Here is a tiny trained network, its code and every weight. The questions are about switching its units off for an input and a target symbol, where a switched-off unit gives its printed mean instead of its output.

import numpy as np


def w(rows, s, z=0):
    codes = np.array(rows[::2]) - 128.0
    scale = np.full(codes.shape[1], s)
    scale[-1] = z or s
    return codes * scale


def f(y):
    return np.maximum(y, 0)


def softmax(a):
    e = np.exp(a - a.max(-1, keepdims=True))
    return e / e.sum(-1, keepdims=True)


def log_softmax(a):
    a = a - a.max(-1, keepdims=True)
    return a - np.log(np.exp(a).sum(-1, keepdims=True))


def net(x, mask):
    ids = ['ΓΔΣΦαβεζηθμπψω'.index(c) for c in x.split()]
    T = len(ids)
    res = E[ids] + P[:T]
    q, k, v = (res @ M[0].T for M in (Q, K, V))
    z = softmax(np.where(np.tri(T) > 0, q @ k.T / 4**0.5, -1e9)) @ v
    res = res + np.where(mask[0], z, O[0][:, -1]) @ O[0][:, :-1]
    y = f(res @ A[0][:, :-1].T + A[0][:, -1])
    res = res + np.where(mask[1:17], y, B[0][:, -1]) @ B[0][:, :-1]
    return log_softmax(res[-1] @ U[:, :-1].T + U[:, -1])


Q, K, V, O, A, B = {}, {}, {}, {}, {}, {}
E = w([
[176,96,153,137,175,176,140,141,154,225,58,88],'Γ',
[100,35,60,22,191,113,114,136,111,196,100,94],'Δ',
[137,175,85,152,140,178,66,140,135,150,101,105],'Σ',
[237,117,176,97,158,79,142,54,93,179,108,141],'Φ',
[157,69,194,138,141,75,79,179,162,40,188,90],'α',
[130,197,86,96,73,129,81,139,111,34,124,109],'β',
[144,54,247,141,159,158,107,129,85,100,173,120],'ε',
[152,117,196,213,173,147,164,192,189,99,198,38],'ζ',
[133,79,61,100,143,176,124,168,162,80,69,106],'η',
[130,82,183,71,202,128,160,124,189,111,250,159],'θ',
[139,65,245,87,81,80,105,146,169,152,201,166],'μ',
[103,175,151,78,151,42,132,111,101,132,126,93],'π',
[175,156,76,185,68,153,162,84,247,130,104,77],'ψ',
[180,199,148,144,72,95,142,48,154,94,131,125],'ω',
],0.019)
P = w([
[204,202,76,133,151,155,97,179,175,247,149,96],'0',
[231,166,116,80,141,136,80,147,140,181,154,123],'1',
[184,172,118,80,127,162,84,148,131,181,156,124],'2',
[178,141,127,86,110,141,87,143,107,160,149,148],'3',
[150,138,130,98,104,155,94,133,109,154,148,144],'4',
[143,130,140,109,105,151,106,130,117,147,143,140],'5',
[127,128,143,114,99,160,120,126,120,141,143,141],'6',
[122,110,152,124,88,157,127,124,128,136,130,133],'7',
[117,109,162,136,78,158,135,131,134,127,121,122],'8',
[110,96,165,132,82,158,150,118,143,125,121,125],'9',
[98,98,171,141,81,164,163,113,154,127,118,116],'10',
[101,76,175,138,83,152,177,101,160,119,111,122],'11',
[104,64,179,139,80,143,186,96,163,116,109,122],'12',
[93,55,183,135,83,145,200,85,175,117,106,124],'13',
],0.012)
Q[0] = w([
[82,182,53,112,168,84,144,115,62,145,2,150],'H0',
[91,175,87,117,87,111,78,88,159,68,59,159],'H0',
[165,122,32,166,142,174,120,91,105,147,22,136],'H0',
[74,54,155,140,195,137,85,163,131,53,169,70],'H0',
],0.0075)
K[0] = w([
[176,139,96,85,200,135,1,202,71,180,172,96],'H0',
[147,173,65,160,104,155,104,151,91,83,178,142],'H0',
[201,105,89,165,170,206,58,177,129,153,143,195],'H0',
[35,78,142,75,103,151,236,185,144,56,101,135],'H0',
],0.0078)
V[0] = w([
[132,243,29,192,170,113,98,122,46,51,126,152],'H0',
[208,82,143,194,110,254,82,28,182,164,107,196],'H0',
[135,222,223,149,9,25,112,37,183,115,137,147],'H0',
[201,109,69,98,65,251,184,170,180,1,164,94],'H0',
],0.0048)
O[0] = w([
[60,56,134,175,209,168,142,80,159,108,89,141,4],'H0',
[114,239,255,169,175,150,141,243,72,118,84,216,152],'H0',
[90,147,107,130,155,181,120,221,132,184,102,102,157],'H0',
[145,112,201,135,226,42,82,100,131,116,100,78,166],'H0',
],0.0094,0.0039)
A[0] = w([
[105,104,227,161,193,131,80,122,215,76,125,164,148],'N0',
[19,71,44,168,64,148,218,111,118,97,91,137,1],'N1',
[38,116,170,199,220,86,117,91,134,66,53,161,89],'N2',
[145,132,83,100,54,119,170,205,95,164,134,145,140],'N3',
[121,65,97,147,27,176,168,86,195,60,78,155,103],'N4',
[64,138,212,192,180,34,151,77,88,79,155,137,86],'N5',
[16,75,86,131,56,133,153,86,133,105,150,154,120],'N6',
[91,112,95,107,161,123,174,134,112,208,41,107,184],'N7',
[127,190,160,178,162,61,116,67,2,135,154,94,161],'N8',
[192,209,60,149,83,83,148,68,95,115,125,128,142],'N9',
[130,165,147,202,180,159,177,162,84,163,102,238,93],'N10',
[149,32,72,129,212,156,124,195,108,199,66,148,96],'N11',
[119,123,60,119,88,179,156,200,66,45,112,163,101],'N12',
[96,120,182,195,49,117,142,89,143,86,209,145,155],'N13',
[141,169,197,185,170,159,147,191,92,111,197,145,63],'N14',
[66,35,135,103,79,149,115,174,137,148,139,162,90],'N15',
],0.0082,0.0064)
B[0] = w([
[110,134,98,106,110,141,130,85,69,129,128,121,245],'N0',
[95,181,251,198,226,64,71,141,159,224,187,131,143],'N1',
[115,92,144,120,66,74,169,166,125,167,152,150,172],'N2',
[93,113,131,193,118,132,105,95,141,90,104,140,253],'N3',
[134,142,140,131,174,116,117,107,122,193,123,160,167],'N4',
[140,180,113,188,211,147,94,84,134,140,159,160,160],'N5',
[110,124,145,138,74,93,171,126,89,78,125,161,181],'N6',
[160,148,110,140,115,135,100,100,131,103,125,157,212],'N7',
[160,118,72,95,161,170,140,139,181,147,91,125,196],'N8',
[101,122,169,111,169,130,92,156,163,138,113,90,200],'N9',
[108,108,93,147,128,93,164,101,77,109,153,62,208],'N10',
[152,185,163,79,157,191,89,151,185,142,123,92,159],'N11',
[191,138,128,115,162,151,90,133,196,183,116,115,139],'N12',
[172,144,77,122,115,189,131,127,133,163,143,151,177],'N13',
[98,115,136,104,120,101,151,135,144,89,96,184,238],'N14',
[129,110,129,148,189,156,120,143,127,155,137,97,170],'N15',
],0.012,0.0066)
U = w([
[78,91,163,105,189,161,146,158,154,124,126,88,66],'Γ',
[135,106,125,124,117,119,117,180,188,97,115,185,84],'Δ',
[128,75,134,164,82,89,149,60,52,74,142,105,184],'Σ',
[135,118,118,115,146,129,131,127,142,146,119,129,20],'Φ',
[135,120,111,116,143,129,136,136,144,153,120,135,34],'α',
[174,128,116,122,138,90,106,171,86,158,166,87,67],'β',
[169,193,133,62,115,132,140,126,120,161,188,153,43],'ε',
[151,67,88,147,139,177,158,169,132,161,174,106,181],'ζ',
[152,85,24,63,1,166,196,86,67,47,44,149,254],'η',
[133,125,121,115,156,138,124,129,140,148,120,129,17],'θ',
[180,198,109,86,180,174,85,118,207,203,29,96,224],'μ',
[106,101,175,167,184,72,117,92,97,158,142,150,128],'π',
[134,120,106,113,140,132,130,136,126,155,120,140,29],'ψ',
[160,131,129,166,181,167,93,68,143,98,139,168,11],'ω',
],0.0077,0.0045)

Each question gives the input, a string of symbols that net reads in full, and the target symbol t.
The units are the heads (4 rows each of Q, K, V and O) and the neurons (one row each of A and B). Each row of codes is followed by its name. A weight is (code - 128) times the scale printed after its matrix; where a second scale follows, it is the last column's (O, A, B and U).
mask holds one flag per unit, heads first, then neurons. A switched-off unit (its flag False) gives its mean, the last column of its rows in O or B, instead of its output. The means were averaged over made-up inputs and are rounded, as every weight is.
A unit's drop is (log p(t) with every unit on - log p(t) with that unit switched off) / (log p(t) with every unit on - log p(t) with every unit switched off).
The circuit of an input: a set's keep is (log p(t) with only the set's units on - log p(t) with every unit switched off) / (log p(t) with every unit on - log p(t) with every unit switched off). Starting from the 12 units with the biggest drops (on a tie, the unit counted first), units are removed one at a time, each time the one whose removal leaves the highest keep (on an exact tie, the one counted first), for as long as the keep stays at least 0.8.
units of the circuit, in order: the units of the circuit, biggest drop first
unit that matters most: the unit with the biggest drop
top k neurons: the k neurons with the biggest drops, biggest first
drop when u is switched off: that unit's drop, to one decimal
input Φ Σ π η ε, target ζ: top 2 neurons : (N15; N13)
input η β ζ β θ η μ β η η Δ Σ Φ η, target π: units of the circuit, in order : (H0; N4)
input π ψ Φ ψ π Σ Φ, target η: units of the circuit, in order : (H0; N10; N8)
input Γ η π ζ Σ ψ Σ Φ π β, target μ: unit that matters most : N12
input Δ ε θ α π Δ ψ ω θ μ, target Γ: units of the circuit, in order : (H0; N15)
input ε Φ ψ ε, target π: top 4 neurons : (N5; N10; N2; N14)
input Φ ω η Δ θ Δ ψ π Γ Γ, target η: units of the circuit, in order : (H0; N10; N9)
input Δ π π θ ψ π, target Σ: units of the circuit, in order : (H0; N6; N8; N1)
input Γ Φ η Φ ζ β ω π Γ, target η: top 2 neurons : (N10; N14)
input ε Δ Σ Γ β μ ω μ ζ π α, target ζ: units of the circuit, in order : (H0; N15)
input ε π μ ζ Δ β η ψ π ζ Γ α π Φ, target μ: units of the circuit, in order : (N8; N6)
input π π η π π, target π: top 2 neurons : (N1; N6)
input η Δ ε π π β π Δ ζ ε Γ ψ μ, target π: units of the circuit, in order : (H0; N5)
input π Σ Φ Γ Γ β ζ Δ Δ μ η π ψ, target μ: unit that matters most : N4
input π Γ Δ β η θ, target ε: top 2 neurons : (N3; N13)
input μ ω π Φ β ψ Φ α Φ β ε η α, target ω: top 3 neurons : (N5; N13; N8)
input η β ω π π η π ε η ζ ψ ω θ, target Γ: top 2 neurons : (N11; N14)
input Γ β Δ Φ η π Φ, target η: top 3 neurons : (N10; N8; N14)
input η Γ μ θ β ω, target μ: top 2 neurons : (N8; N6)
input Δ Δ π π θ β Φ ζ, target μ: top 2 neurons : (N8; N5)
input ω Δ μ π θ ζ π Δ Σ θ Γ μ μ, target Δ: top 4 neurons : (N3; N14; N0; N10)
input α η β Σ μ μ ε Γ Φ, target μ: units of the circuit, in order : (N8)
input μ π Σ ψ π Δ η β Γ Γ η π θ, target ζ: top 2 neurons : (N15; N13)
input Γ η ζ Δ β β η π ζ, target ζ: drop when N15 is switched off : 0.0
